Here is a tiny trained network, its code and every weight. The questions are about switching its units off for an input and a class, where a switched-off unit gives its printed mean instead of its output.

import numpy as np


def w(rows, s, z=0):
    codes = np.array(rows[::2]) - 128.0
    scale = np.full(codes.shape[1], s)
    scale[-1] = z or s
    return codes * scale


def f(y):
    return np.maximum(y, 0)


def log_softmax(a):
    a = a - a.max(-1, keepdims=True)
    return a - np.log(np.exp(a).sum(-1, keepdims=True))


def net(x, mask):
    res = np.array(x, float).reshape(1, 5) / 4 @ E
    y = f(res @ A[0][:, :-1].T + A[0][:, -1])
    res = res + np.where(mask, y, B[0][:, -1]) @ B[0][:, :-1]
    return log_softmax(res[-1] @ U[:, :-1].T + U[:, -1])


A, B = {}, {}
E = w([
[144,146,240,32,174,71,128,206],'x0',
[163,218,188,254,117,77,50,134],'x1',
[96,70,125,158,60,4,189,131],'x2',
[193,203,96,43,34,104,133,73],'x3',
[106,98,55,81,182,52,11,90],'x4',
],0.0082)
A[0] = w([
[129,118,75,101,181,81,33,99,23],'N0',
[157,179,137,115,196,254,66,130,44],'N1',
[83,72,135,170,65,12,182,138,43],'N2',
[84,74,124,169,168,104,145,152,110],'N3',
[155,152,166,159,95,210,214,144,81],'N4',
[139,143,161,158,93,177,196,150,66],'N5',
[115,108,42,206,97,168,134,58,68],'N6',
[107,79,96,50,130,180,195,116,42],'N7',
[107,128,58,192,88,189,116,69,49],'N8',
[143,164,158,166,114,148,176,160,57],'N9',
[158,202,160,218,109,96,76,126,53],'N10',
[122,120,81,171,117,153,122,93,30],'N11',
[85,67,140,185,181,140,133,156,45],'N12',
[182,178,97,66,41,104,144,79,45],'N13',
[70,77,131,171,170,138,132,171,4],'N14',
[160,187,162,204,108,85,88,115,8],'N15',
[144,162,212,52,180,77,120,200,4],'N16',
[93,100,84,101,157,81,45,99,62],'N17',
[142,131,164,141,97,166,201,149,1],'N18',
[93,55,84,46,124,153,198,108,63],'N19',
[79,96,144,171,193,161,114,170,90],'N20',
[179,172,98,73,56,97,122,99,10],'N21',
],0.0099,0.0046)
B[0] = w([
[50,115,87,159,167,63,175,90,226],'N0',
[106,117,89,48,7,139,75,60,242],'N1',
[109,127,92,44,2,175,64,63,244],'N2',
[163,179,147,138,132,171,140,90,202],'N3',
[53,142,76,151,169,54,160,86,236],'N4',
[80,124,96,128,156,86,151,104,204],'N5',
[186,78,201,76,121,73,174,173,255],'N6',
[105,71,118,173,150,167,65,198,222],'N7',
[164,82,206,79,118,98,166,158,235],'N8',
[71,110,99,130,144,95,139,113,186],'N9',
[99,66,130,161,157,174,68,191,246],'N10',
[140,103,160,93,135,114,151,145,178],'N11',
[174,189,165,151,168,178,138,85,203],'N12',
[150,190,164,167,182,208,151,86,237],'N13',
[152,180,154,153,152,175,143,97,188],'N14',
[101,59,108,170,154,176,78,182,219],'N15',
[169,58,210,80,129,92,181,156,230],'N16',
[68,135,88,161,169,83,182,93,227],'N17',
[77,115,92,137,146,89,145,108,181],'N18',
[112,78,122,184,150,166,58,189,244],'N19',
[161,175,145,128,132,176,155,87,213],'N20',
[165,179,175,170,181,201,159,70,209],'N21',
],0.0097,0.0087)
U = w([
[103,70,118,193,171,165,32,236,120],'0',
[59,133,73,157,186,11,185,89,114],'1',
[191,206,174,163,176,197,156,82,117],'2',
[190,69,220,61,127,41,178,190,127],'3',
[112,128,89,57,6,144,62,73,130],'4',
[168,158,89,136,119,69,127,186,255],'5',
[176,186,92,136,129,65,105,171,107],'6',
[171,151,110,136,120,74,118,190,105],'7',
],0.011,0.02)

Each question gives the input, the list of numbers given to net, and the class t.
The units are the neurons (one row each of A and B). Each row of codes is followed by its name. A weight is (code - 128) times the scale printed after its matrix; where a second scale follows, it is the last column's (A, B and U).
mask holds one flag per neuron, in row order. A switched-off neuron (its flag False) gives its mean, the last column of its row in B, instead of its output. The means were averaged over made-up inputs and are rounded, as every weight is.
A unit's drop is (log p(t) with every unit on - log p(t) with that unit switched off) / (log p(t) with every unit on - log p(t) with every unit switched off).
The circuit of an input: a set's keep is (log p(t) with only the set's units on - log p(t) with every unit switched off) / (log p(t) with every unit on - log p(t) with every unit switched off). Starting from the 12 units with the biggest drops (on a tie, the unit counted first), units are removed one at a time, each time the one whose removal leaves the highest keep (on an exact tie, the one counted first), for as long as the keep stays at least 0.8.
circuit, biggest first: the units of the circuit, biggest drop first
most important unit: the unit with the biggest drop
k most important neurons: the k neurons with the biggest drops, biggest first
drop of u: that unit's drop, to one decimal
input [-3,3,-2,0,2], class 5: most important unit	N19
input [-5,-4,-4,-3,3], class 3: circuit, biggest first	N6, N8
input [-2,-3,3,7,4], class 2: 2 most important neurons	N13, N21
input [-7,-1,5,8,-8], class 1: 4 most important neurons	N4, N5, N18, N9
input [8,-4,-6,-5,0], class 3: 2 most important neurons	N16, N2
input [-1,0,-8,6,8], class 1: 3 most important neurons	N0, N17, N2
input [-8,-6,-8,0,-4], class 3: 3 most important neurons	N6, N8, N2
input [7,0,0,7,-4], class 2: 4 most important neurons	N13, N21, N6, N8
input [3,5,5,-1,1], class 0: 2 most important neurons	N1, N10
input [3,-1,-5,3,6], class 1: 2 most important neurons	N0, N2
input [5,7,2,7,-7], class 0: 2 most important neurons	N10, N15
input [8,5,1,-6,5], class 3: 2 most important neurons	N16, N13
input [0,-8,-1,4,-8], class 0: 2 most important neurons	N7, N19
input [-6,-8,4,2,-7], class 0: circuit, biggest first	N19
input [5,6,0,-8,2], class 2: 2 most important neurons	N20, N12
input [-2,8,6,1,3], class 0: 2 most important neurons	N10, N15
input [5,-7,4,7,4], class 0: drop of N7	0.5
input [-8,6,5,6,2], class 3: drop of N6	0.8
input [0,3,-6,-3,4], class 4: drop of N1	0.8
input [-3,-3,-4,4,5], class 1: circuit, biggest first	N0
